In the rows, 128 means zero.
Each row is followed by its class.
108; 95; 102; 111; 123; 158; 123; 136; 136; 134; 103; 100; 146; 118; 128; 147; 100; 107; 113; 166; 142; 99; 150; 122; 95; 132; 146; 120; 157; 131; 78; 153; 132; 107	Pipa
101; 133; 112; 79; 116; 103; 134; 131; 146; 199; 157; 100; 119; 126; 123; 118; 143; 102; 94; 156; 167; 99; 133; 120; 138; 132; 89; 130; 155; 55; 71; 134; 144; 134	mifes
110; 149; 137; 93; 148; 133; 116; 148; 105; 122; 136; 152; 120; 132; 90; 154; 160; 151; 118; 125; 113; 141; 97; 116; 160; 129; 117; 104; 135; 93; 166; 142; 110; 86	duz
85; 91; 105; 79; 82; 115; 140; 131; 111; 129; 107; 125; 156; 111; 124; 105; 163; 81; 141; 107; 90; 172; 132; 113; 117; 155; 145; 113; 151; 150; 81; 166; 138; 129	gopu
113; 118; 99; 112; 149; 114; 76; 138; 113; 107; 109; 103; 108; 112; 153; 153; 146; 96; 108; 123; 141; 127; 164; 161; 134; 119; 132; 128; 130; 115; 73; 141; 119; 125	gopu
161; 167; 123; 143; 137; 133; 142; 139; 151; 119; 160; 140; 131; 164; 97; 145; 112; 123; 133; 123; 134; 92; 142; 130; 173; 108; 96; 114; 121; 141; 156; 123; 154; 160	duz
135; 172; 129; 119; 135; 101; 108; 106; 116; 146; 152; 111; 166; 142; 133; 145; 149; 124; 164; 111; 109; 117; 118; 126; 130; 135; 129; 112; 109; 100; 147; 143; 147; 158	laz
99; 125; 125; 137; 127; 160; 133; 133; 137; 127; 120; 109; 164; 131; 126; 139; 102; 101; 95; 88; 147; 92; 138; 145; 169; 128; 150; 165; 144; 154; 104; 130; 87; 108	gopu
151; 97; 129; 85; 177; 104; 63; 158; 136; 126; 140; 173; 71; 79; 93; 97; 144; 150; 77; 134; 140; 102; 125; 125; 160; 126; 144; 134; 133; 170; 128; 123; 146; 98	gopu
134; 137; 142; 98; 180; 129; 14; 128; 151; 156; 109; 157; 105; 46; 114; 102; 152; 199; 156; 150; 161; 148; 123; 135; 123; 104; 192; 115; 114; 149; 126; 135; 123; 95	laz
104; 128; 112; 131; 187; 119; 75; 113; 162; 242; 144; 86; 128; 142; 125; 98; 145; 185; 110; 160; 155; 90; 97; 109; 152; 133; 105; 108; 149; 130; 154; 92; 97; 111	dev
127; 129; 149; 113; 145; 115; 131; 160; 122; 91; 141; 168; 116; 121; 69; 155; 123; 108; 106; 122; 128; 113; 118; 120; 126; 127; 132; 124; 118; 113; 133; 127; 117; 115	dev
121; 155; 142; 122; 129; 131; 117; 123; 96; 136; 110; 133; 136; 136; 98; 135; 164; 124; 140; 108; 150; 152; 116; 141; 108; 127; 143; 124; 117; 95; 129; 160; 115; 144	Pipa
118; 149; 110; 134; 140; 150; 107; 91; 143; 121; 120; 131; 135; 83; 106; 119; 147; 111; 173; 109; 127; 128; 138; 131; 96; 116; 173; 109; 111; 117; 128; 154; 132; 175	duz
123; 93; 109; 148; 135; 96; 106; 131; 116; 101; 159; 137; 140; 149; 116; 164; 91; 109; 115; 110; 128; 143; 147; 105; 78; 134; 136; 154; 126; 200; 101; 107; 137; 125	mifes
117; 149; 136; 141; 142; 141; 153; 119; 116; 135; 126; 117; 144; 112; 101; 119; 140; 118; 140; 140; 134; 107; 136; 135; 135; 125; 156; 114; 132; 66; 139; 146; 134; 145	duz
156; 143; 141; 129; 144; 125; 129; 110; 122; 122; 114; 132; 126; 111; 117; 97; 156; 148; 137; 136; 101; 111; 110; 119; 161; 150; 142; 102; 117; 99; 197; 127; 130; 94	gopu
128; 137; 126; 87; 171; 124; 129; 157; 115; 117; 148; 167; 135; 125; 69; 146; 130; 130; 94; 107; 124; 120; 99; 122; 155; 137; 121; 107; 135; 107; 126; 150; 126; 112	gopu
144; 154; 136; 127; 184; 101; 78; 111; 94; 170; 142; 116; 181; 125; 118; 146; 167; 154; 135; 105; 145; 137; 99; 145; 138; 137; 163; 117; 131; 87; 159; 131; 110; 150	Pipa
175; 133; 112; 113; 115; 157; 87; 125; 172; 141; 141; 157; 194; 105; 179; 94; 117; 95; 143; 98; 119; 168; 152; 152; 85; 102; 87; 137; 158; 224; 99; 154; 147; 160	pomu
160; 160; 128; 158; 126; 130; 150; 102; 130; 91; 112; 135; 138; 150; 113; 152; 141; 118; 151; 140; 125; 97; 131; 144; 122; 133; 121; 107; 97; 105; 152; 136; 123; 186	gopu
126; 129; 126; 108; 155; 119; 93; 129; 107; 112; 122; 131; 109; 93; 114; 132; 160; 135; 118; 116; 111; 115; 128; 145; 175; 135; 148; 111; 124; 74; 156; 137; 144; 122	pomu
135; 145; 150; 127; 182; 114; 105; 139; 114; 111; 152; 144; 117; 121; 81; 145; 139; 125; 102; 146; 129; 86; 108; 152; 136; 114; 114; 100; 126; 87; 153; 144; 132; 153	dev
113; 97; 151; 123; 119; 131; 147; 129; 113; 120; 120; 127; 171; 124; 137; 115; 124; 138; 143; 126; 94; 147; 125; 130; 134; 138; 130; 110; 137; 155; 122; 138; 136; 103	pomu
131; 169; 104; 154; 147; 123; 129; 121; 115; 113; 132; 108; 131; 131; 118; 136; 120; 128; 125; 123; 143; 144; 107; 146; 110; 128; 136; 120; 122; 98; 168; 116; 121; 181	dev
117; 165; 87; 128; 74; 141; 144; 146; 107; 164; 122; 117; 158; 139; 119; 120; 118; 110; 214; 101; 137; 160; 148; 120; 121; 114; 148; 129; 139; 128; 112; 173; 127; 133	laz
102; 136; 145; 106; 128; 159; 140; 174; 103; 141; 96; 108; 151; 109; 118; 129; 132; 104; 131; 141; 172; 134; 164; 148; 126; 136; 167; 135; 139; 57; 70; 159; 150; 128	mifes
168; 144; 130; 106; 153; 154; 80; 159; 162; 120; 120; 135; 84; 105; 125; 93; 123; 140; 126; 123; 116; 110; 122; 124; 128; 119; 141; 106; 111; 171; 170; 129; 141; 115	lig
47; 84; 100; 170; 89; 155; 176; 122; 121; 107; 125; 68; 111; 89; 112; 93; 113; 44; 128; 136; 96; 74; 147; 122; 141; 140; 127; 118; 155; 135; 112; 124; 97; 111	dev
146; 146; 111; 120; 109; 105; 136; 153; 80; 110; 94; 135; 153; 175; 61; 161; 151; 50; 132; 71; 140; 86; 148; 140; 155; 132; 139; 126; 124; 75; 94; 149; 73; 160	mifes
149; 184; 123; 108; 170; 136; 79; 97; 146; 133; 127; 138; 140; 130; 117; 142; 139; 144; 161; 104; 112; 139; 98; 111; 94; 137; 146; 90; 99; 95; 173; 158; 140; 157	mifes
155; 196; 123; 171; 162; 111; 102; 61; 134; 87; 87; 153; 66; 145; 66; 149; 169; 114; 123; 115; 118; 77; 113; 103; 160; 139; 128; 104; 89; 32; 217; 127; 90; 129	Pipa
137; 165; 127; 127; 104; 131; 102; 135; 143; 131; 141; 130; 65; 123; 122; 107; 125; 173; 124; 125; 149; 113; 121; 119; 175; 124; 137; 161; 116; 144; 212; 107; 150; 126	pomu
125; 157; 101; 203; 130; 147; 102; 81; 173; 110; 105; 94; 97; 129; 164; 129; 125; 109; 144; 134; 143; 106; 177; 131; 126; 131; 138; 147; 99; 149; 151; 100; 126; 167	gopu
94; 126; 127; 124; 91; 150; 173; 152; 121; 125; 154; 125; 136; 141; 124; 150; 100; 129; 155; 146; 130; 132; 140; 106; 105; 133; 100; 134; 133; 138; 118; 141; 158; 115	pomu
101; 144; 143; 133; 113; 99; 112; 119; 86; 91; 105; 104; 124; 164; 148; 163; 160; 114; 125; 113; 116; 152; 120; 160; 127; 127; 129; 134; 114; 111; 140; 141; 122; 163	dev
163; 174; 117; 125; 154; 126; 88; 95; 146; 120; 121; 163; 116; 114; 84; 118; 153; 118; 158; 105; 139; 99; 120; 112; 122; 129; 118; 111; 103; 117; 152; 141; 134; 160	mifes
134; 172; 150; 145; 89; 116; 167; 150; 108; 87; 103; 98; 100; 166; 107; 129; 135; 84; 109; 127; 148; 91; 149; 112; 105; 162; 132; 156; 67; 97; 133; 85; 129; 150	laz
116; 102; 147; 153; 98; 165; 144; 145; 146; 43; 134; 113; 56; 75; 143; 133; 102; 88; 100; 207; 83; 110; 151; 140; 114; 122; 114; 88; 129; 123; 159; 130; 137; 86	Pipa
146; 119; 98; 99; 175; 142; 78; 165; 126; 134; 145; 147; 116; 75; 124; 127; 131; 171; 131; 109; 136; 155; 99; 149; 163; 118; 135; 110; 139; 155; 154; 116; 127; 105	dev
147; 151; 125; 117; 109; 144; 123; 121; 159; 130; 149; 135; 78; 81; 153; 78; 126; 153; 171; 141; 113; 157; 125; 122; 120; 107; 140; 115; 118; 149; 181; 141; 170; 127	duz
98; 88; 123; 110; 130; 127; 166; 142; 101; 127; 138; 124; 145; 123; 126; 140; 113; 153; 122; 125; 116; 144; 108; 120; 139; 136; 150; 128; 141; 141; 113; 123; 123; 92	duz
143; 142; 117; 156; 152; 135; 92; 102; 166; 125; 120; 129; 113; 96; 118; 97; 124; 123; 155; 134; 124; 111; 142; 126; 114; 113; 157; 108; 123; 150; 147; 136; 141; 159	lig
155; 137; 106; 147; 138; 144; 83; 98; 145; 128; 113; 170; 144; 121; 128; 140; 149; 132; 190; 86; 108; 147; 150; 124; 101; 125; 159; 131; 91; 170; 128; 151; 153; 163	laz
95; 91; 95; 129; 140; 143; 114; 100; 124; 137; 135; 113; 118; 127; 176; 173; 154; 160; 103; 170; 124; 146; 152; 136; 117; 143; 73; 133; 136; 100; 107; 125; 194; 106	pomu
143; 159; 130; 113; 116; 122; 140; 129; 113; 110; 146; 135; 158; 142; 118; 154; 135; 111; 149; 123; 116; 126; 128; 130; 106; 131; 100; 111; 120; 97; 142; 149; 149; 157	pomu
157; 188; 114; 123; 207; 106; 96; 132; 98; 111; 169; 152; 165; 100; 66; 161; 146; 148; 126; 123; 180; 134; 108; 105; 124; 158; 105; 122; 118; 81; 158; 87; 168; 137	mifes
151; 153; 144; 84; 123; 148; 130; 170; 133; 128; 121; 102; 163; 108; 113; 100; 104; 123; 131; 140; 129; 73; 111; 152; 164; 118; 134; 88; 146; 120; 140; 145; 106; 137	pomu
157; 93; 138; 148; 145; 80; 79; 96; 140; 139; 127; 139; 74; 114; 155; 85; 142; 142; 96; 112; 144; 125; 140; 127; 140; 124; 134; 171; 115; 193; 128; 94; 138; 106	Pipa
116; 155; 109; 99; 149; 139; 115; 104; 140; 153; 121; 122; 144; 115; 121; 112; 149; 127; 152; 99; 119; 132; 106; 109; 114; 133; 141; 106; 123; 114; 131; 147; 121; 142	duz
133; 164; 155; 117; 178; 122; 93; 125; 123; 149; 115; 154; 137; 135; 73; 143; 130; 140; 127; 105; 141; 75; 118; 132; 161; 107; 197; 136; 137; 62; 153; 187; 119; 131	lig
115; 139; 130; 111; 145; 145; 114; 122; 115; 146; 125; 109; 116; 76; 118; 113; 154; 167; 134; 130; 146; 109; 111; 166; 178; 125; 163; 117; 110; 78; 131; 135; 146; 130	laz
141; 140; 143; 121; 165; 134; 99; 93; 105; 154; 86; 134; 169; 127; 131; 156; 205; 193; 164; 107; 144; 156; 114; 142; 143; 158; 166; 120; 83; 75; 153; 121; 121; 114	gopu
154; 135; 136; 84; 144; 174; 68; 116; 182; 92; 98; 167; 127; 99; 131; 119; 140; 90; 120; 101; 97; 115; 126; 179; 132; 82; 93; 83; 125; 164; 101; 196; 137; 144	dev
118; 84; 91; 83; 105; 151; 187; 177; 98; 144; 123; 98; 142; 106; 151; 99; 125; 96; 115; 136; 118; 153; 122; 120; 97; 168; 109; 111; 150; 111; 73; 125; 142; 111	mifes
196; 135; 151; 155; 162; 101; 81; 100; 192; 107; 142; 145; 90; 97; 141; 98; 146; 94; 74; 194; 132; 29; 169; 145; 166; 115; 70; 124; 129; 136; 148; 94; 140; 136	gopu
114; 110; 136; 135; 142; 131; 139; 132; 120; 118; 126; 138; 155; 115; 108; 144; 142; 134; 114; 153; 120; 112; 106; 127; 155; 156; 123; 108; 143; 121; 131; 107; 101; 145	mifes
146; 105; 111; 120; 179; 97; 71; 132; 99; 146; 158; 135; 152; 117; 110; 160; 161; 175; 108; 153; 143; 149; 110; 151; 110; 122; 119; 110; 144; 133; 136; 111; 136; 127	lig
125; 132; 121; 93; 156; 118; 73; 98; 126; 139; 109; 122; 97; 92; 134; 108; 180; 140; 120; 108; 112; 121; 113; 147; 159; 132; 158; 111; 115; 90; 148; 157; 133; 124	gopu
215; 142; 141; 160; 186; 92; 90; 141; 118; 51; 155; 161; 95; 108; 129; 131; 118; 180; 108; 147; 118; 129; 115; 150; 163; 122; 130; 121; 111; 175; 220; 82; 186; 148	lig
70; 134; 105; 96; 163; 158; 120; 140; 125; 151; 97; 101; 120; 71; 127; 109; 133; 98; 115; 106; 159; 132; 121; 122; 106; 152; 170; 129; 135; 62; 63; 143; 98; 135	mifes
133; 174; 88; 122; 122; 128; 84; 90; 163; 161; 117; 93; 156; 134; 183; 96; 129; 127; 140; 93; 104; 154; 112; 129; 152; 128; 115; 115; 151; 145; 169; 133; 113; 161	pomu
103; 126; 146; 105; 148; 146; 153; 148; 106; 107; 125; 118; 135; 116; 89; 132; 123; 127; 114; 124; 119; 104; 110; 134; 152; 139; 143; 107; 123; 89; 138; 148; 162; 106	dev
141; 102; 139; 128; 133; 116; 148; 116; 98; 121; 119; 115; 145; 100; 157; 130; 149; 130; 148; 152; 137; 129; 134; 138; 106; 149; 136; 127; 120; 108; 103; 125; 157; 131	Pipa
